Here are made-up elements, facts about them, and rows of numbers that follow some of those facts. Name the element behind each unnamed row.

There are 2 kinds of fact about the elements: Π, ξ.
balu | Π lagror, klutron
befim | Π toval, difliskam, stikogrem, piva, diste
bevum | ξ zegru, rudum, doplem, gudam
bobefla | Π ruli
botra | Π ruli, zamom, derak
brebrubru | ξ skitus
brekipi | Π getadra, vostul, floru, zapon, trukli
brepom | Π plostek, stikogrem, vestol | ξ nozumu
brigim | ξ roror, reru, klinin
brigrir | Π brigim, floru, rudum, klibo, mapla, dakal, flosu | ξ rutidur
brinar | Π brusker, nokle, skira, loti, vestol
brudra | ξ tepe
brugur | Π vabri, siklor | ξ draplunun
bruva | Π plostek, vastis, doplem | ξ drutrur, tratres
buste | Π trusor | ξ gridri, nenus
buzan | ξ vanon
daklos | ξ tratron, flezel
demam | Π loti | ξ lagan
droklam | Π drukes | ξ dregrok, skodror
druske | Π rutidur, pulim | ξ klifupla
duzu | Π ralaplar, lagror, gasi, klibo, flosu
fasul | ξ neton, kasos
fetrem | Π fasul
fizul | Π brebrubru, vastis, gridri, padrekik
flabros | Π vesto | ξ brinar, stuse, stipum
flagrak | Π rutidur, tepe, gudam, buzan
flogor | ξ klugril, tepe
floru | ξ gasi, drukes
flotas | Π brebrubru, driflipo, loti, ligra, bevum
gaklin | ξ skitus, dregrok, siful, befim
gegun | Π plostim, razem, stuse
gepen | Π getadra, gotre, brebrubru, ranom
kasos | Π mapla, plogur
kidrak | ξ medu, difliskam, nuzos
klaflin | Π skira, podra, ligra, kliputu, drukes
klagus | Π plostek, grasu
kleron | Π sede, flezel, vestol
klibo | ξ vekluk, podra, trotri, skugran
klifupla | Π gotre, bogru, raruvo, radruk
klinin | Π gotre, nenus, misan, botruk
kliputu | ξ pavek
lagan | Π vudre, brudra
lepetrem | Π medu, reru | ξ lumar, radruk, siklor, flezel
ligra | ξ radruk
litru | Π zeflini, fafo, drukes
lusuk | Π flisu, dotruk, nenus, defopen
mefek | Π trefe, klutron, drukes
misan | ξ trotri, klaflin
mupeplal | Π bogru
nenalin | ξ siful
nistam | Π skitus | ξ fetrem
nobe | Π flisu, podra, kliputu, zistoplil
nostoru | ξ klugril, fetrem, bikla, drutrur, klutron
padrekik | ξ stuse, mapla, flezel
pavek | Π sede, nenalin, trosisom, ligra, dronepu
pegrum | Π votru, defopen, trukli, plogur
pleboskin | Π todos
plekostir | ξ trefe, ragrer, riskil, flezel
plestus | ξ brusker
plogur | ξ flunen
pluflam | Π plostek, vagokle, dronepu, zistoplil | ξ brusker, fluplel, treple, viplesin
poziza | Π vesum, siklor, zamom, gasi | ξ vesum, vanon, riskil
raruvo | ξ gepen, driflipo, rudum, gudam, vesto
razem | ξ pleboskin
roror | Π drukes, flosu
senalel | ξ vostul, poskobas, klaflin
siful | Π gaklin, dakal
siklasis | Π tepe
siplikon | ξ plostek, ragrer
skizim | ξ ruflem, flotas, diste, bikla, fudete
stebregus | Π stegra, raruvo, trutor
stegra | ξ stobrok, balu
stigisu | ξ kleron, klifupla
stikogrem | ξ nokle, nuzos
tabrosti | Π platik, flunen, vudre, tepe, fudete
teflal | ξ dregrok
tratemil | Π gaklin, nozumu, nuzos | ξ ralaplar, skira, vupli
tratres | Π zuste
trosisom | ξ bogru
trotri | Π vanon, skugran
trutor | ξ plostim, difliskam, riskil
vagokle | ξ drukes, kasos
vekluk | Π plekostir, siplikon
vofa | Π rutidur | ξ plunu, plostim, vanon, stebregus
vosku | ξ baflil, tepe
vudre | ξ gretum, nozumu, drukes
vupli | Π plunu, platik, klugril, nostoru
zapon | ξ drovo, piva

Named rows:
[ -6  15 -13   3  22  12  -4  31   7 -13 -12  25  17 -13   6 -21  -8  -6
   5  -3 -11  13  11  13 -19  13  -6   5   9 -29  12  -8  -7  -8  10  -2
   8 -15] : demam
[-15  29  -6  -6  33  -8  20  27 -26   6  -2  -1  -2 -24 -27 -31  -8 -15
   0 -12  -8   5   3  23  -8  17   4 -12   4 -24   5 -26  -7   2  15   6
  -7 -26] : padrekik
[-10   3  -4  -9  11 -26  11  -3   1   3   2 -27  -6   5 -16  16   1   1
 -11 -25  -7 -18  -1 -14  23   5  12   1 -23  17  -1  -1   8  10   0  12
 -12  11] : mapla
[ 14  19 -23  13  17  14   1   8   7   4  14  21   7 -18   7 -15  -9 -12
   3  -6   2   7   9   1 -24   0 -12   6  10  -9   6  -2  -5  12  26 -31
   0  -9] : nistam
[  9  -7   0   2 -12   0   0 -14  -3   2   4  -5  -6   1   4   5   8   1
   5   5   4  -3  -5   0   0 -10  -1  -1  -2  13 -11   7  -4   0   0  -5
  -1   4] : ruflem
[ -8  -3  11 -10   0  -4  16  11  -1  -6  -2 -22  -4   1   2 -15  20 -12
   5  12  -8   7  14  11  16   1 -23 -22   1 -17  -7   8  -3 -10 -15  32
  -4  14] : plostek
[ -8  22 -20   6  35  -2   5  20  18   1  10   1   7  -7 -14  -2 -19  -1
 -15 -30  -9  -6   7 -17  -2  13   4   7 -13 -15  21  -9  16  22  20  -5
 -12   1] : brigim
[-20  15 -20  22  29  34 -29  26  15  -5 -25   9  31  -7  -8  -7 -24  21
  15 -13 -11  13   6   9 -14   9  26  -5  15  -3  26  -9   2  -5  20  -7
  23  11] : droklam
[ -5  -3  18 -22  -7 -12   6  14 -17   1  -6   6 -12   9 -11  13   7  -9
  -4  -3   2  -9 -11  -1  12  12   0 -13   5  -5   1   9  -9 -14 -13  10
  -7   2] : ranom
[ -9 -12   2   4   9 -19  -8 -13  10  -7  -3  -8  -6   4  -7  13  -5   8
 -12  -6  -8  -1   0 -21  15   2  12   3  -8  16  -4   2  19  10  -6  12
 -12  19] : ralaplar
[ -3 -15  14  -1 -18   4  11 -24  11  20  27 -18   7  22   8   6 -10  -5
 -16  21  19   0  -2  12   5   3  -3 -17  -8  13 -11   0  14   3 -13  -1
   1 -13] : platik
[  8  -3   6   4 -17   0   0 -16  -5   1   5  -5  -1   2   6   8   9   3
   8   6   5  -3  -5  -4   0 -10   0   5   0   7 -10   1  -2   4   1  -2
   0   6] : neton
[-15  16 -10   8  28  16   4  33   6  -8   0   8  19  -7   6 -28  -2 -10
   2  -1 -12  13  17  11 -18  17 -17 -10   8 -28   9  -6   7   2   7   7
   5  -2] : trosisom
[ -4  -4  25 -14 -10  -2   4   8 -32   9   7  11 -23  11 -15  16  12  -7
  -9   4  10  -7 -20   1   3   9  -3 -21  14   3  -9  16  -4  -5 -11  -3
 -13   3] : bogru
[-20 -12   1  -4   3  -2   0  15   0 -15 -11 -15  10  10  12  -3  18  -3
   3   5 -18   5  13   5   6  15 -11 -14   0   5 -14  10  11 -11 -21  25
   4  15] : skira
[  1  -2   1   2  -7  -7   4 -15 -16   6   1 -15  -8  -5  -4   2   7   4
   5   1   1  -4  -5   5   5 -10   8   0  -5  21 -14  -4  -7   3   2  -3
   0  -3] : tratron
[ -4  -3  14 -17  -5  -5  12   8  -6  -2  -4  -7  -9   4  -1  -5  16 -13
   3   9  -3   7   2   7  14   1 -15 -20   6 -18  -2  10  -7 -14 -13  24
  -5   7] : vastis
[ -4   0  -4  -4   5 -17   7  -3  12   2   4 -26  -3   7  -9  17   0   1
 -11 -20  -9 -15   2 -20  20  -1   6   3 -20  15   2   5  10  12   1   9
 -10  19] : dakal
[-10  -9   6  -7   2   0  11  10   1 -10  -5 -20   2   5  10 -14  19  -9
   7  12 -12   8  14   8  10   5 -21 -20   0 -10  -9  10   3 -11 -18  30
   3  17] : vestol

Which element is each row?
No name comes twice in this set of rows, the named rows included.
[ -7 -12 -17   1   2 -16 -19  -5  14 -20 -26   4  12   2  10  17  -3  14
   2 -11 -21  -1   6 -14   9   5  19  22 -12  23  -5  -2   4  -7  -6   6
   8   7] : roror
[ -3  -9  -9 -12  -7 -10 -11  11   3 -22 -32  11  12   2  16  10   8   4
  16  -3 -19   4   7   5   2   5  10  16  -1   8  -2   3 -15 -29  -9   7
  16  -7] : nobe
[ -6  -1  16 -22  -2 -17   8  15 -13   3  -1  -2 -13  11 -15  17   7  -8
 -10 -13   0 -12  -9  -6  18  10   1 -12  -3  -5   5  11  -4  -8 -11  11
 -10   4] : getadra
[  1  26  -4  23  18  45 -13  12   6  15   0   3  10 -12 -20 -13 -21  11
  19  -4  13  11  -6  16 -12 -10  14 -25  23 -17  30  -3 -12   5  31 -19
  15  10] : teflal
[ -8  -1   9 -18  -5  -9   4  14 -12  -1  -2  -5  -4  13  -4  15   9  -2
  -3  -9  -3 -11  -5  -2  10  13   1  -8  -4   7  -3  10  -4 -10 -12   5
  -2   4] : dotruk
[  0  29  -5  18  11  21   8   2  -6   8  25   7  12  -6  -4  -9  -4   0
   6  -3  11   0   3  -1 -26   2  -4   5   7 -26   5 -15  10  32  21  -9
  -7   0] : fasul
[-12  -9   9 -12  -2  -5   1  15  -6 -10 -11  -1   0   6   6   0  14  -6
   4   6  -9   5   6   6   8  13  -9 -13   5  -2  -8  11   0 -17 -17  18
   1   8] : driflipo
[  6  20 -32   2  29 -13 -12  14  29 -10 -16  26  13 -18  -4   5 -31   5
  -1 -32 -14  -2   8 -18  -6   1  24  38 -14 -13  27 -16  -6   4  32 -21
   4 -18] : brigrir
[-16  -7   9  -8  -1  -1   7  15  -7  -9  -8 -12   1   8   5  -5  16  -7
   1  10  -9   5   9   6   8  14 -13 -21   5  -4 -10  11   7 -12 -21  26
   0  14] : loti
[  3  -9  -4 -16 -10 -12 -11   9   0 -22 -33  21   6  -2  16   6   6  -2
  16   4 -17  10   6   7   6   3   7  13   5  -2  -1   6 -22 -35 -10   8
  13 -11] : flotas
[  0   0  -1   9  -5  -2   9 -13 -23   8   7 -24 -10  -5  -5  -3  16   2
   5  -3   4  -6  -6   5   3 -11  -1  -8  -6  26 -21  -1  -1  12   5  -3
  -2   6] : stuse
[-30  15  12   6 -12   2   1 -11  -8 -18  10 -15  26  27  11  29  12  14
  13   3  -7  -8   6 -15  -5  25  15  13  -5  -3 -21 -16  41  31 -14  40
  -9  31] : drukes

The same elements again, as new rows of numbers:
Named rows:
[ 10 -27  20   0  44   7  -1  -3  18  -5   1 -12  16  -4 -17  12  30   0
  -9  10 -10  -7   6 -33   3  15  29 -26   7  -2  22   9  11] : litru
[ 13 -24  21 -10  38   9  -4  -7  25  -3   3  -3  18  -9 -15  22  30   1
 -13  10  -5 -14   6 -24   0  15  29 -25   6   2  14   1  14] : klaflin
[  6 -17  10  11  16  21  -5 -12 -12   6   8  -8  14  16 -23  11 -15   0
 -18  21  23 -10   0   7  11   6  12  -3  -2  -1   3   3   8] : skizim
[ 14 -41  35  -2  24 -13   1   3  13   3   2  -5  19  14  -9  14  35  -4
  -4  18   2   2  -2  -9   5  -1   4  -9 -11   7  15  13  13] : klinin
[  1 -27  17  11   3   7  -5   0   4   3   4 -13   8   2 -13  13   1  -3
 -11  20  15   1   2  17   6   2   3  -5   5   6  19   3   6] : nenus
[ 12 -28  28  -1  26 -11  -2   5  15   2  -1  -6  17  16 -13  11  36  -2
  -2  21   1   2   5 -20   7   3   7  -6  -5   5  16   9  11] : stebregus
[  1 -23  15  11   2   8  -5   0   6   3   5 -13   9   1 -14  14   2  -3
 -10  19  13   1   2  13   6   3   3  -4   6   5  20   2   6] : botruk
[  2 -18   9   8   1  15  -5  -1   7   1   6 -15   8   0 -15  12   0  -2
 -11  19  13   0   3  12   4   3   6  -3   6   4  20   2   8] : stipum
[ -1 -40  26  12   0  -5  -2   0   4   8   2 -12  14   6 -15  16   6  -2
 -12  23  15   5  -1  19   7  -1   0 -10   1   8  20   2   5] : bogru
[ 13 -17  14  -6  25   6  -4   5  17   1   7  -7  14  11 -11   9  31   0
  -4  13  -5  -2   2 -24   4   1   7  -5  -6   4  14  10  14] : vupli
[  7 -15   9   9  12  19  -5 -12 -10   6   8 -10  16  14 -22  13 -16   0
 -17  21  25 -11   1   4  10   8  11  -2  -1  -2   2   5   4] : trosisom
[  2 -21  15   8   2   8  -5  -1   7   3   5 -13  10   1 -14  14   0  -4
 -10  20  14   0   3  14   5   3   3  -3   5   5  20   1   6] : ranom
[ 14 -19  20  -6  26   6  -4   4  16   0   6  -6  14  12 -11  11  33   0
  -4  13  -2  -3   3 -21   5   2   9  -5  -5   5  12  11  14] : pleboskin
[  1 -19  12   7   2  12  -6   1   7   2   6 -12   8   2 -14  14  -1  -2
 -11  19  13  -2   3  13   4   1   4  -3   6   4  18   1   5] : gridri
[  1 -11  13  11  20  25  -7  -4   5  -5   7 -16   4  -1 -13   5   0  -4
  -9  16   8  -3   9  13   7   5   8  -5  10   4  27   9  11] : flosu
[  3 -14   9   4  -2  13  -7  -2   9   2   5 -10   9  -4 -12  16   0  -3
 -12  18  14  -4   3  15   4   3   5  -3   6   5  19  -2   6] : driflipo
[ -1 -24  32  12  36  20  -4 -16  -3  11 -10 -26   5 -33  -8  14 -19 -11
  -5  15  -2   1   2 -35   3  13  18 -28  28 -10  24   6   4] : drukes
[ -9 -13 -39  11 -22   4   2   6  -1 -12  -9  -7   6   0 -17   4  -2  -9
 -13  11  -1  -4 -30 -15  16   5  16  11  -7  -8  29 -10  33] : tepe
[ 16 -15  16  -1  23  -2  -4   9  11  -3  11  -8   9  13 -14  11  31  -3
  -4  13  -3  -7   4 -28   0   1   6  -4   0   1  10  14  12] : befim

Name these rows:
No name comes twice in this set of rows, the named rows included.
[ 17 -24  27 -10  21  -5  -3   5  17   0   5  -5  14   9 -10  16  32  -3
  -4  15   2  -3   2 -15   2   6   9  -5  -4   4   9  10  18] : fizul
[  6 -26  27   4  -4  11  -7  19  -3   1   7 -18  -7  16 -24  18   6   4
 -15  19  13   6   5  10  -5   6  20   2  16  -8   5   8   6] : plostek
[  0 -19 -39   8   7  20  -2  -4  13   2   0  -5  11  -2 -24   9  -5   2
 -20  30  -9   5  -3   4  -3   3  -9   4  -3  -3  19 -14  -1] : rutidur
[ 17 -20  22  -4  41  14  -4  -8  -3   4   9   2  20  28 -20  11  18   1
 -14  15   9 -12  -2 -24  11   4  17  -5 -16   0  -4  12  20] : nistam
[  7 -14   9   7  14  18  -5 -14  -9   6   8  -6  17  12 -21  16 -17   0
 -17  21  27 -12   1  10  10   8   9  -3  -1   0   1   3   7] : bevum
[ -3  -6   6  11  -8  17  -9   4  10   8   8 -17  10   6 -13  10   4   6
  -8  15  12  -2   4 -10  10  -8   9  -5   3   8  20   0   4] : zamom
[ 30 -23  19  -5  23  21   4 -13   3   0  15 -15  28  23 -22   5  22   6
  -5  20  14  -3  -7 -29   8   7  13  -2 -11  -3  -3  19  32] : lepetrem
[  4 -29  20  12  14   9  -2 -11 -10   9   5  -8  19  19 -23  14 -14   0
 -18  23  26  -6  -1  14  12   3   9  -7  -7   1   4   7   5] : raruvo
[ -1 -17  14  11  11  19  -7  -1   6   0   5 -12   6  -1 -16  11   3  -1
 -14  15   9  -2   3  10   6   2  11  -8   8   4  24   1   8] : klutron
[  2 -14   4  16   1   7  -6   1   3   0  11 -15   9   1 -17  12  -1  -4
 -10  18  11  -7   4   4   2   1   1  -3   7   2  21   4   1] : skodror
[ 15 -17  11  13   3  24   0 -16  -6   3   9 -21  23  14 -30   8  -5   6
  -9  28  31   0   1   1  11  14  11   4   4  -3   7   5  21] : plekostir
[ 17  -9  14  -3  33  15  -4  -5  -2   7  10  -7  21  31 -18   7  16   6
  -6  14   9 -13   2 -44  13   1  16  -5 -16   0  -4  15  16] : brugur
[ 17 -29  36  -9  22   1  -6  23   7  -1   7 -11  -3  27 -19  17  35   4
  -9  14  -2   4   4 -22  -6   4  22  -1   3  -6   0  15  13] : klagus
[  4 -15  22   7  10  17  -7  -5   0  10   0 -16   3  -7  -4  12 -11 -10
  -4  19  10   4   0  -6   6  -1  -2  -2  11   0  16   7   6] : nozumu

The same elements again, as new rows of numbers:
Some elements and their rows:
[  4   1  21   2   5  10  25  -3  -3   7 -25 -12   2] : fizul
[ -1   3  15  -5  15  19  42   4  -6  16 -18  -4   8] : brinar
[ -5 -10 -11   5  14  -2  13   2   1  30  -6 -11 -14] : fetrem
[-19  -7   9   8 -11  -1  30  -8   7   0   1 -18  22] : siful
[ -8  -4  -2  12   3  -5  30 -10  -2  11 -19  -5  -6] : vekluk
[  2   9  31   5  18  17  33  -6   1   1 -20  -5  -4] : pluflam
[  3   3 -17  26  25  -3 -10   0  10   4 -16  21  19] : vofa
[ -1  -3  -1  15  11  -3  23  -6   7   1 -20   1  -9] : buste
[ 17  -4  -5  -2 -27  -7 -24  -1  -5  -5  -3 -11  -3] : bogru
[ 17  -3   2   7 -11  -8 -18  -5   5 -13 -13  -4  -9] : stegra
[-3 -3 -7 10 -2 -3 12 -5 -2  4 -4  1 -4] : viplesin
[ 25   1   4  -5   0   7  -3   8   3 -10  -1   8   1] : padrekik
[-4 -4 -8  7 -1 -4 11 -6 -3  3  0 -2 -5] : treple
[ -2  -3  -8  16 -11  -4  19 -14   1  -1  22  -5   3] : skitus
[12 -5 -8  8 13 -3 14  3  7 -5 -9 12  0] : daklos
[-3 -4 -7  5  3 -4  9 -7 -2  6 -2  1 -7] : drovo
[  6   4  -2   3   3 -12  -6 -15   3  -6  -8  11 -16] : fasul
[-18  -1   6 -20 -11  -5  -8   8   1  -8  16  -2   7] : ralaplar
[-21  -6   4 -17 -17   6 -27  28  -5 -26  11  -5   0] : rudum

Name these rows:
No name comes twice in this set of rows, the named rows included.
[ -4   6 -21  21   3  -7 -29  -6   1   3   8  12   7] : pulim
[ -8   2  16  19  10  14  64 -16  -2  14  -2 -12   6] : befim
[ -8 -11   8  -7  23   0  38   9  15   0 -22  10  11] : poziza
[  8   7   5 -13  -2  12   4   8  -8   1  18   3  -1] : nokle
[ -3   4   7  -5  -4  15  -2  16 -15 -15   9  -2 -18] : doplem
[ -6  -6  21   2  -9   8   3  17  -6  -9 -37 -20   3] : gepen
[  5  17 -18  16   6 -16 -51 -21   2  -2   2  22   3] : vudre
[-11  -1   6 -21  -8  -1 -16   6   3 -12  22   3   4] : lagror
[  6   2  20   0  21  16  21   0   3  22 -16 -12 -13] : bruva
[-13   2   3 -27 -14 -14 -15  -5   1 -10  13   6  -2] : gasi
[  1   9   9 -10  -8  11   3   1 -11   1  20  -1  -1] : brusker
[ 13  -5 -12   6   6  -5   5   2   6  -7   0  14  -4] : siplikon

